Below is a small trained network, with its code and all its weights. Each question gives an input and a class and asks what happens when units are switched off, that is, made to give their printed mean instead of their output.

import numpy as np


def w(rows, s, z=0):
    codes = np.array(rows[::2]) - 128.0
    scale = np.full(codes.shape[1], s)
    scale[-1] = z or s
    return codes * scale


def norm(h):
    return h / np.sqrt((h * h).mean(-1, keepdims=True) + 1e-5)


def f(y):
    return y / 2 * (1 + np.tanh(0.7978845608 * (y + 0.044715 * y**3)))


def log_softmax(a):
    a = a - a.max(-1, keepdims=True)
    return a - np.log(np.exp(a).sum(-1, keepdims=True))


def net(x, mask):
    res = np.array(x, float).reshape(1, 6) / 4 @ E
    u = 0
    for l in range(3):
        y = f(norm(res) @ A[l][:, :-1].T + A[l][:, -1])
        res = res + np.where(mask[u : u + 10], y, B[l][:, -1]) @ B[l][:, :-1]
        u += 10
    return log_softmax(norm(res)[-1] @ U[:, :-1].T + U[:, -1])


A, B = {}, {}
E = w([
[99,161,103,221,133,118,156,89,39,101],'x0',
[126,189,172,155,118,170,123,75,97,160],'x1',
[38,169,251,191,150,77,169,164,61,200],'x2',
[179,133,118,90,82,112,121,62,142,58],'x3',
[174,115,113,90,163,61,100,172,117,110],'x4',
[123,144,107,108,161,95,98,139,141,87],'x5',
],0.0022)
A[0] = w([
[182,128,85,56,142,78,71,161,142,118,100],'0.n1',
[132,148,118,122,127,121,149,132,135,140,122],'0.n2',
[176,96,59,155,123,167,132,76,101,67,51],'0.n3',
[143,163,119,197,109,159,121,28,82,110,33],'0.n4',
[93,150,212,185,96,141,189,69,25,187,66],'0.n5',
[51,167,171,156,221,94,146,209,68,215,50],'0.n6',
[137,176,98,134,101,168,142,75,132,90,48],'0.n7',
[64,178,134,231,170,73,130,111,34,101,3],'0.n8',
[212,175,45,70,162,4,113,131,109,24,57],'0.n9',
[121,119,126,148,150,117,121,111,124,124,79],'0.n10',
],0.0024,0.0017)
B[0] = w([
[176,106,110,99,202,97,164,113,117,45,159],'0.n1',
[129,113,142,137,138,136,125,122,130,116,126],'0.n2',
[46,172,150,157,169,140,86,178,129,189,137],'0.n3',
[104,159,75,174,87,149,183,130,69,135,138],'0.n4',
[229,165,95,137,119,20,99,153,99,75,236],'0.n5',
[113,235,191,216,108,64,27,147,199,166,253],'0.n6',
[90,145,108,174,153,156,85,137,102,159,114],'0.n7',
[172,80,144,23,59,56,196,170,148,75,179],'0.n8',
[176,130,147,118,223,154,2,147,89,75,181],'0.n9',
[109,104,147,119,99,123,148,127,106,137,108],'0.n10',
],0.0022,0.0018)
A[1] = w([
[127,114,148,112,140,102,143,145,129,115,38],'1.n1',
[86,2,57,135,172,140,187,251,123,185,133],'1.n2',
[84,132,198,152,148,97,134,205,110,222,61],'1.n3',
[138,120,180,65,116,135,133,134,185,149,23],'1.n4',
[192,71,114,25,97,186,118,126,213,185,146],'1.n5',
[150,73,148,62,128,164,116,164,218,184,36],'1.n6',
[99,165,106,132,113,177,130,102,134,127,64],'1.n7',
[152,133,165,129,136,55,120,151,90,88,78],'1.n8',
[86,78,188,77,161,54,147,219,134,132,7],'1.n9',
[85,125,184,159,113,91,169,136,75,157,94],'1.n10',
],0.0036,0.0016)
B[1] = w([
[108,132,115,110,120,149,125,102,133,112,112],'1.n1',
[201,146,98,159,143,99,83,75,253,159,195],'1.n2',
[118,161,162,151,169,134,47,167,165,139,251],'1.n3',
[98,112,124,121,130,142,152,129,74,145,127],'1.n4',
[117,80,121,101,167,50,157,188,131,96,228],'1.n5',
[116,123,105,120,108,87,174,129,39,52,173],'1.n6',
[131,115,112,128,158,147,92,125,134,152,120],'1.n7',
[122,105,107,107,114,155,140,165,186,103,162],'1.n8',
[108,157,88,151,128,254,86,65,107,160,189],'1.n9',
[147,137,128,126,106,81,113,183,171,119,201],'1.n10',
],0.0038,0.0026)
A[2] = w([
[162,109,101,87,197,68,73,171,120,92,126],'2.n1',
[126,65,114,28,80,215,167,87,172,126,76],'2.n2',
[1,101,172,30,145,165,187,161,83,113,5],'2.n3',
[120,135,194,151,109,73,170,125,80,118,60],'2.n4',
[102,146,157,189,141,166,121,139,78,201,86],'2.n5',
[154,124,90,98,180,94,80,131,72,74,138],'2.n6',
[161,131,61,145,133,251,88,59,194,165,66],'2.n7',
[94,153,167,152,79,177,189,71,50,219,101],'2.n8',
[102,49,156,43,144,170,142,175,194,181,116],'2.n9',
[129,172,243,120,138,103,101,156,172,212,28],'2.n10',
],0.0039,0.0015)
B[2] = w([
[178,99,163,71,168,159,147,146,225,114,245],'2.n1',
[94,110,183,132,166,58,155,207,164,169,154],'2.n2',
[31,111,155,156,84,158,183,65,47,190,107],'2.n3',
[140,109,73,102,104,83,171,190,146,163,143],'2.n4',
[158,165,149,86,94,168,71,126,124,65,181],'2.n5',
[148,102,173,75,156,212,111,137,177,142,201],'2.n6',
[2,51,86,167,186,78,154,71,95,218,169],'2.n7',
[212,103,95,54,171,180,83,142,141,64,167],'2.n8',
[181,128,170,63,90,148,191,106,63,65,164],'2.n9',
[54,118,153,147,176,175,55,149,188,153,251],'2.n10',
],0.0035,0.0028)
U = w([
[76,222,218,201,131,125,2,203,196,180,244],'0',
[214,50,140,14,202,134,136,152,207,70,254],'1',
[122,149,140,159,40,18,204,177,90,108,67],'2',
[47,93,212,69,90,144,203,134,57,167,36],'3',
[123,125,69,143,136,226,76,49,46,105,39],'4',
[56,66,46,199,176,102,138,62,156,225,101],'5',
[223,209,98,153,33,141,140,127,53,89,22],'6',
],0.0074,0.0018)

Each question gives the input, the list of numbers given to net, and the class t.
The units are the neurons (one row each of A and B). Each row of codes is followed by its name. A weight is (code - 128) times the scale printed after its matrix; where a second scale follows, it is the last column's (A, B and U).
mask holds one flag per neuron, layer by layer. A switched-off neuron (its flag False) gives its mean, the last column of its row in B, instead of its output. The means were averaged over made-up inputs and are rounded, as every weight is.
A unit's drop is (log p(t) with every unit on - log p(t) with that unit switched off) / (log p(t) with every unit on - log p(t) with every unit switched off).
The circuit of an input: a set's keep is (log p(t) with only the set's units on - log p(t) with every unit switched off) / (log p(t) with every unit on - log p(t) with every unit switched off). Starting from the 12 units with the biggest drops (on a tie, the unit counted first), units are removed one at a time, each time the one whose removal leaves the highest keep (on an exact tie, the one counted first), for as long as the keep stays at least 0.8.
units of the circuit, in order: the units of the circuit, biggest drop first
unit that matters most: the unit with the biggest drop
top k neurons: the k neurons with the biggest drops, biggest first
k most important neurons of layer l: the k neurons of layer l with the biggest drops, biggest first
drop when u is switched off: that unit's drop, to one decimal
input [4,-4,6,4,-6,-8], class 2: units of the circuit, in order : [0.n5 2.n4]
input [-1,4,-1,5,-8,1], class 5: top 2 neurons : [2.n7 1.n6]
input [-6,-1,2,6,3,-5], class 3: unit that matters most : 2.n3
input [8,8,6,8,1,-3], class 2: units of the circuit, in order : [0.n8 2.n4]
input [3,-1,4,2,-4,-1], class 2: top 2 neurons : [0.n5 0.n8]
input [-4,7,-3,4,-6,-2], class 5: 2 most important neurons of layer 0 : [0.n8 0.n7]
input [6,-8,-4,-1,-3,3], class 5: 2 most important neurons of layer 1 : [1.n5 1.n2]
input [4,-2,5,2,-7,0], class 2: 2 most important neurons of layer 2 : [2.n4 2.n6]
input [1,-8,-7,-6,-5,-5], class 5: top 3 neurons : [1.n2 2.n7 0.n8]
input [8,1,2,2,1,-4], class 2: top 2 neurons : [1.n9 0.n8]
input [6,5,-6,-5,6,-2], class 5: 3 most important neurons of layer 2 : [2.n7 2.n9 2.n8]
input [2,3,0,0,-8,5], class 6: 2 most important neurons of layer 1 : [1.n9 1.n2]
input [-2,1,0,8,-5,-1], class 5: 3 most important neurons of layer 0 : [0.n8 0.n7 0.n4]
input [-7,7,5,7,4,1], class 3: 2 most important neurons of layer 1 : [1.n2 1.n4]
input [-3,-6,7,8,-3,0], class 3: unit that matters most : 1.n2
input [-8,2,-5,7,-8,-4], class 3: 2 most important neurons of layer 2 : [2.n3 2.n8]
input [3,0,-4,-6,-5,-8], class 5: top 3 neurons : [2.n7 1.n2 0.n6]
input [5,-7,-4,-4,2,-4], class 5: top 2 neurons : [1.n2 2.n7]
input [6,6,-3,-8,-2,-3], class 6: 3 most important neurons of layer 0 : [0.n5 0.n4 0.n8]
input [-1,6,4,8,-4,-1], class 6: top neuron : [1.n3]
input [3,-3,-4,3,-6,4], class 5: drop when 2.n7 is switched off : 0.2
input [3,3,2,2,-1,3], class 2: drop when 1.n9 is switched off : 0.1
input [-2,2,-5,-8,-8,5], class 5: drop when 2.n7 is switched off : 0.3
